Below is a small trained network, with its code and all its weights. Each question gives an input and a target symbol and asks what happens when units are switched off, that is, made to give their printed mean instead of their output.

import numpy as np


def w(rows, s, z=0):
    codes = np.array(rows[::2]) - 128.0
    scale = np.full(codes.shape[1], s)
    scale[-1] = z or s
    return codes * scale


def f(y):
    return y / 2 * (1 + np.tanh(0.7978845608 * (y + 0.044715 * y**3)))


def softmax(a):
    e = np.exp(a - a.max(-1, keepdims=True))
    return e / e.sum(-1, keepdims=True)


def log_softmax(a):
    a = a - a.max(-1, keepdims=True)
    return a - np.log(np.exp(a).sum(-1, keepdims=True))


def net(x, mask):
    ids = ['Ληθπσω'.index(c) for c in x.split()]
    T = len(ids)
    res = E[ids] + P[:T]
    u = 0
    for l in range(2):
        q, k, v = (res @ M[l].T for M in (Q, K, V))
        z = softmax(np.where(np.tri(T) > 0, q @ k.T / 4**0.5, -1e9)) @ v
        res = res + np.where(mask[u], z, O[l][:, -1]) @ O[l][:, :-1]
        u += 1
        y = f(res @ A[l][:, :-1].T + A[l][:, -1])
        res = res + np.where(mask[u : u + 4], y, B[l][:, -1]) @ B[l][:, :-1]
        u += 4
    return log_softmax(res[-1] @ U[:, :-1].T + U[:, -1])


Q, K, V, O, A, B = {}, {}, {}, {}, {}, {}
E = w([
[196,106,191,133,65,116,194,105,123,181,140,101],'Λ',
[45,172,125,245,60,76,81,175,177,186,174,67],'η',
[137,14,90,198,82,157,49,220,129,123,86,145],'θ',
[74,85,122,151,90,98,80,62,120,54,169,139],'π',
[135,85,113,96,25,183,144,135,197,183,88,6],'σ',
[141,249,142,106,207,61,115,137,139,114,165,138],'ω',
],0.017)
P = w([
[147,148,117,189,103,147,153,101,30,107,92,7],'0',
[174,147,69,159,57,78,136,143,141,130,91,122],'1',
[125,123,124,173,155,117,138,114,76,117,103,63],'2',
[152,141,103,114,64,109,140,151,166,121,90,131],'3',
[119,103,117,142,174,110,119,105,117,126,135,84],'4',
[135,128,122,79,74,129,166,161,172,120,120,130],'5',
[115,94,107,122,189,121,116,90,140,140,164,107],'6',
[116,134,119,47,94,137,186,167,161,151,175,131],'7',
[99,101,92,119,188,131,114,69,151,156,190,138],'8',
],0.015)
Q[0] = w([
[108,6,107,149,177,191,110,120,25,63,120,255],'0.h0',
[132,111,61,205,144,164,45,220,198,155,147,152],'0.h0',
[164,34,120,118,91,225,173,88,140,173,114,160],'0.h0',
[105,187,202,97,143,20,188,53,112,90,167,148],'0.h0',
],0.0098)
K[0] = w([
[122,22,20,182,152,139,25,56,73,53,146,169],'0.h0',
[10,117,116,169,122,106,79,167,149,173,105,109],'0.h0',
[183,53,152,120,164,127,168,74,177,179,111,91],'0.h0',
[201,199,196,100,146,30,170,104,124,80,194,123],'0.h0',
],0.011)
V[0] = w([
[58,76,158,60,130,70,132,61,168,117,184,196],'0.h0',
[124,94,155,83,189,112,156,205,153,189,127,147],'0.h0',
[12,106,77,144,130,87,129,114,119,107,83,163],'0.h0',
[90,199,138,2,187,101,189,72,249,103,160,124],'0.h0',
],0.0054)
O[0] = w([
[102,141,184,121,94,163,151,148,92,119,155,58,4],'0.h0',
[178,144,142,135,80,142,102,129,179,6,152,108,84],'0.h0',
[166,111,131,139,124,157,194,120,158,128,112,127,77],'0.h0',
[110,169,139,147,97,156,159,89,123,152,142,167,145],'0.h0',
],0.011,0.0039)
A[0] = w([
[116,198,144,146,170,149,98,68,57,97,88,59,41],'0.n0',
[144,146,39,107,81,122,125,164,171,167,135,155,46],'0.n1',
[117,108,114,190,2,125,149,151,100,140,91,78,152],'0.n2',
[104,178,106,115,114,72,194,173,183,143,105,193,2],'0.n3',
],0.0096,0.0038)
B[0] = w([
[132,124,135,205,172,149,139,133,246,116,95,91,177],'0.n0',
[125,125,176,138,132,152,157,148,207,139,40,123,206],'0.n1',
[117,155,133,141,119,86,98,106,112,104,182,96,254],'0.n2',
[112,151,28,94,131,122,152,76,108,153,110,57,211],'0.n3',
],0.013,0.0082)
Q[1] = w([
[49,78,62,21,97,148,155,148,120,218,106,198],'1.h0',
[139,31,134,79,172,87,152,126,120,87,29,142],'1.h0',
[99,82,71,103,69,219,140,213,12,215,100,138],'1.h0',
[103,99,118,213,75,143,58,254,152,46,109,191],'1.h0',
],0.0087)
K[1] = w([
[171,132,81,214,100,5,114,116,127,194,120,206],'1.h0',
[124,156,124,111,72,2,188,98,109,35,42,119],'1.h0',
[72,146,63,242,158,49,64,135,123,132,54,138],'1.h0',
[158,89,95,148,175,162,69,201,78,72,46,199],'1.h0',
],0.0078)
V[1] = w([
[158,139,136,105,112,143,120,124,118,143,93,24],'1.h0',
[253,179,143,94,119,48,163,188,68,180,137,127],'1.h0',
[111,144,110,72,112,121,187,184,100,113,130,178],'1.h0',
[152,63,229,96,79,135,122,78,103,148,125,176],'1.h0',
],0.0069)
O[1] = w([
[78,202,53,181,82,179,157,153,242,126,68,136,200],'1.h0',
[254,174,110,171,124,100,148,155,173,117,185,214,140],'1.h0',
[15,61,95,214,202,98,178,239,164,174,38,67,65],'1.h0',
[155,9,124,90,80,72,134,72,114,199,152,106,7],'1.h0',
],0.0068,0.015)
A[1] = w([
[100,68,99,95,153,130,98,165,6,140,70,105,2],'1.n0',
[168,154,177,178,60,173,202,119,74,124,107,87,110],'1.n1',
[166,152,152,74,87,153,207,159,170,143,77,115,67],'1.n2',
[183,162,175,141,86,153,214,57,104,126,115,87,143],'1.n3',
],0.011,0.0082)
B[1] = w([
[129,168,109,9,166,112,70,196,61,184,131,127,136],'1.n0',
[187,138,101,120,164,65,134,7,164,132,126,135,167],'1.n1',
[61,67,165,47,171,80,59,128,97,63,124,159,234],'1.n2',
[92,131,147,109,153,18,237,215,167,145,77,183,255],'1.n3',
],0.011,0.0097)
U = w([
[169,101,100,167,129,74,151,114,139,143,133,168,74],'Λ',
[171,174,76,70,32,156,184,155,176,156,93,16,33],'η',
[119,114,244,220,114,168,164,254,152,117,93,154,235],'θ',
[136,173,159,138,63,108,66,73,67,51,203,191,231],'π',
[107,84,146,164,199,65,123,50,114,112,101,64,1],'σ',
[129,167,100,70,166,100,112,204,63,152,155,104,172],'ω',
],0.0078,0.0056)

Each question gives the input, a string of symbols that net reads in full, and the target symbol t.
The units are the heads (4 rows each of Q, K, V and O) and the neurons (one row each of A and B). Each row of codes is followed by its name. A weight is (code - 128) times the scale printed after its matrix; where a second scale follows, it is the last column's (O, A, B and U).
mask holds one flag per unit, layer by layer, with each layer's heads first. A switched-off unit (its flag False) gives its mean, the last column of its rows in O or B, instead of its output. The means were averaged over made-up inputs and are rounded, as every weight is.
A unit's drop is (log p(t) with every unit on - log p(t) with that unit switched off) / (log p(t) with every unit on - log p(t) with every unit switched off).
The circuit of an input: a set's keep is (log p(t) with only the set's units on - log p(t) with every unit switched off) / (log p(t) with every unit on - log p(t) with every unit switched off). Starting from all 10 units, units are removed one at a time, each time the one whose removal leaves the highest keep (on an exact tie, the one counted first), for as long as the keep stays at least 0.8.
units of the circuit, in order: the units of the circuit, biggest drop first
unit that matters most: the unit with the biggest drop
k most important neurons: the k neurons with the biggest drops, biggest first
top k neurons in layer l: the k neurons of layer l with the biggest drops, biggest first
drop when u is switched off: that unit's drop, to one decimal
input σ ω Λ Λ η η ω ω σ, target θ: units of the circuit, in order : (0.n3; 1.h0; 0.h0)
input ω η θ ω ω, target θ: 3 most important neurons : (0.n0; 0.n3; 0.n2)
input ω η Λ Λ ω ω θ, target ω: units of the circuit, in order : (1.h0; 1.n0; 0.n0; 0.n3)
input Λ θ η, target π: unit that matters most : 0.n2
input π σ ω Λ Λ Λ Λ, target Λ: units of the circuit, in order : (1.h0; 1.n3)
input ω σ ω, target η: 3 most important neurons : (0.n1; 1.n2; 0.n0)
input Λ ω η θ ω ω Λ, target θ: units of the circuit, in order : (0.h0; 0.n3; 1.h0)
input Λ θ η σ ω ω θ, target π: 3 most important neurons : (1.n3; 0.n1; 0.n3)
input θ η ω Λ ω, target Λ: units of the circuit, in order : (1.h0; 1.n2)
input π Λ Λ π Λ σ θ θ θ, target ω: 2 most important neurons : (0.n0; 1.n0)
input Λ ω ω θ ω θ η ω η, target θ: units of the circuit, in order : (0.h0; 0.n3)
input Λ Λ ω σ Λ η Λ, target π: units of the circuit, in order : (0.h0; 1.n3; 0.n1)
input Λ η ω ω ω σ Λ, target π: 2 most important neurons : (0.n0; 0.n3)
input η ω σ η Λ η η, target π: units of the circuit, in order : (1.n3)
input ω ω σ ω σ, target θ: units of the circuit, in order : (0.h0; 0.n3; 1.h0)
input ω ω σ θ ω Λ Λ ω Λ, target θ: 3 most important neurons : (0.n3; 0.n2; 1.n2)
input Λ ω σ η θ η Λ ω σ, target π: top 2 neurons in layer 0 : (0.n2; 0.n0)
input ω η η Λ η, target Λ: 2 most important neurons : (1.n2; 0.n3)
input π ω ω π ω, target σ: 4 most important neurons : (0.n0; 1.n3; 0.n3; 1.n0)
input σ η π ω π, target θ: unit that matters most : 0.h0
input η ω Λ ω ω Λ η, target θ: 3 most important neurons : (0.n2; 0.n3; 0.n1)
input Λ ω ω θ ω σ ω, target η: 2 most important neurons : (1.n2; 0.n2)
input Λ θ π Λ Λ, target Λ: 2 most important neurons : (1.n2; 0.n2)
input ω Λ η η ω, target Λ: 2 most important neurons : (0.n0; 1.n2)
input η Λ θ θ σ θ ω ω π, target σ: 2 most important neurons : (0.n1; 1.n1)
input ω σ η η Λ θ π, target σ: drop when 0.n0 is switched off : 0.1
input Λ ω ω, target θ: drop when 0.n0 is switched off : 0.5
input ω π η σ θ η, target η: units of the circuit, in order : (0.n3)
input ω π ω, target σ: drop when 0.n3 is switched off : 0.1
